Below are the code and all the weights of a small trained network. Each question names an input and a class and asks about switching units off, where a switched-off unit gives its printed mean instead of its output.

import numpy as np


def w(rows, s, z=0):
    codes = np.array(rows[::2]) - 128.0
    scale = np.full(codes.shape[1], s)
    scale[-1] = z or s
    return codes * scale


def norm(h):
    return h / np.sqrt((h * h).mean(-1, keepdims=True) + 1e-5)


def f(y):
    return y / 2 * (1 + np.tanh(0.7978845608 * (y + 0.044715 * y**3)))


def log_softmax(a):
    a = a - a.max(-1, keepdims=True)
    return a - np.log(np.exp(a).sum(-1, keepdims=True))


def net(x, mask):
    res = np.array(x, float).reshape(1, 2) / 4 @ E
    u = 0
    for l in range(2):
        y = f(norm(res) @ A[l][:, :-1].T + A[l][:, -1])
        res = res + np.where(mask[u : u + 5], y, B[l][:, -1]) @ B[l][:, :-1]
        u += 5
    return log_softmax(norm(res)[-1] @ U[:, :-1].T + U[:, -1])


A, B = {}, {}
E = w([
[55,98,159,143,184,217,250,108,62,41],'x0',
[130,41,95,172,78,131,201,253,220,167],'x1',
],0.0038)
A[0] = w([
[123,223,124,126,178,169,51,109,111,154,3],'L0N0',
[55,144,149,112,173,172,97,108,1,108,40],'L0N1',
[182,205,106,57,129,38,104,26,119,156,90],'L0N2',
[181,132,72,126,76,88,126,144,202,143,133],'L0N3',
[70,63,76,140,138,76,157,131,153,169,115],'L0N4',
],0.004,0.0013)
B[0] = w([
[149,3,130,141,151,128,161,173,140,140,176],'L0N0',
[65,155,21,43,147,83,48,139,172,124,240],'L0N1',
[154,144,181,112,84,200,229,148,91,170,253],'L0N2',
[105,43,157,117,85,55,103,120,124,91,214],'L0N3',
[121,196,101,137,114,163,70,139,124,83,161],'L0N4',
],0.0066,0.0033)
A[1] = w([
[127,123,133,204,184,227,182,189,149,114,35],'L1N0',
[182,94,65,111,66,111,177,169,107,168,205],'L1N1',
[139,105,135,127,143,85,147,79,103,130,9],'L1N2',
[179,134,104,159,112,57,94,180,192,180,103],'L1N3',
[253,119,181,96,134,192,181,111,59,234,22],'L1N4',
],0.0056,0.0013)
B[1] = w([
[100,140,255,114,90,12,140,127,212,200,198],'L1N0',
[109,161,89,170,120,121,132,73,101,114,228],'L1N1',
[120,152,139,50,162,149,159,144,115,116,113],'L1N2',
[132,82,104,128,191,185,132,132,87,95,208],'L1N3',
[201,245,153,161,58,56,119,67,147,96,253],'L1N4',
],0.008,0.0046)
U = w([
[212,234,138,146,45,84,127,63,97,125,172],'0',
[149,8,53,210,122,155,93,156,90,89,167],'1',
[59,180,57,36,247,225,127,117,98,103,162],'2',
[67,111,236,149,115,51,177,177,207,180,164],'3',
[176,157,152,134,166,228,129,189,142,184,19],'4',
[173,146,168,122,162,183,111,186,131,146,7],'5',
[196,143,186,129,208,213,112,194,126,195,2],'6',
],0.012,0.0067)

Each question gives the input, the list of numbers given to net, and the class t.
The units are the neurons (one row each of A and B). Each row of codes is followed by its name. A weight is (code - 128) times the scale printed after its matrix; where a second scale follows, it is the last column's (A, B and U).
mask holds one flag per neuron, layer by layer. A switched-off neuron (its flag False) gives its mean, the last column of its row in B, instead of its output. The means were averaged over made-up inputs and are rounded, as every weight is.
A unit's drop is (log p(t) with every unit on - log p(t) with that unit switched off) / (log p(t) with every unit on - log p(t) with every unit switched off).
The circuit of an input: a set's keep is (log p(t) with only the set's units on - log p(t) with every unit switched off) / (log p(t) with every unit on - log p(t) with every unit switched off). Starting from all 10 units, units are removed one at a time, each time the one whose removal leaves the highest keep (on an exact tie, the one counted first), for as long as the keep stays at least 0.8.
circuit, biggest first: the units of the circuit, biggest drop first
unit that matters most: the unit with the biggest drop
k most important neurons: the k neurons with the biggest drops, biggest first
top k neurons in layer l: the k neurons of layer l with the biggest drops, biggest first
drop of u: that unit's drop, to one decimal
input [-1,1], class 1: circuit, biggest first : L1N4; L1N0
input [8,1], class 3: 3 most important neurons : L1N0; L0N3; L1N3
input [0,7], class 1: unit that matters most : L0N2
input [1,-8], class 2: top 2 neurons in layer 1 : L1N0; L1N4
input [-8,1], class 1: 3 most important neurons : L1N3; L0N3; L1N4
input [4,0], class 2: 2 most important neurons : L0N1; L1N4
input [1,2], class 3: 2 most important neurons : L0N1; L0N2
input [-4,1], class 1: 2 most important neurons : L0N3; L1N4
input [6,-1], class 2: drop of L0N1 : 0.5
input [-6,4], class 1: drop of L1N0 : 0.0
input [-2,1], class 1: drop of L1N4 : 0.3
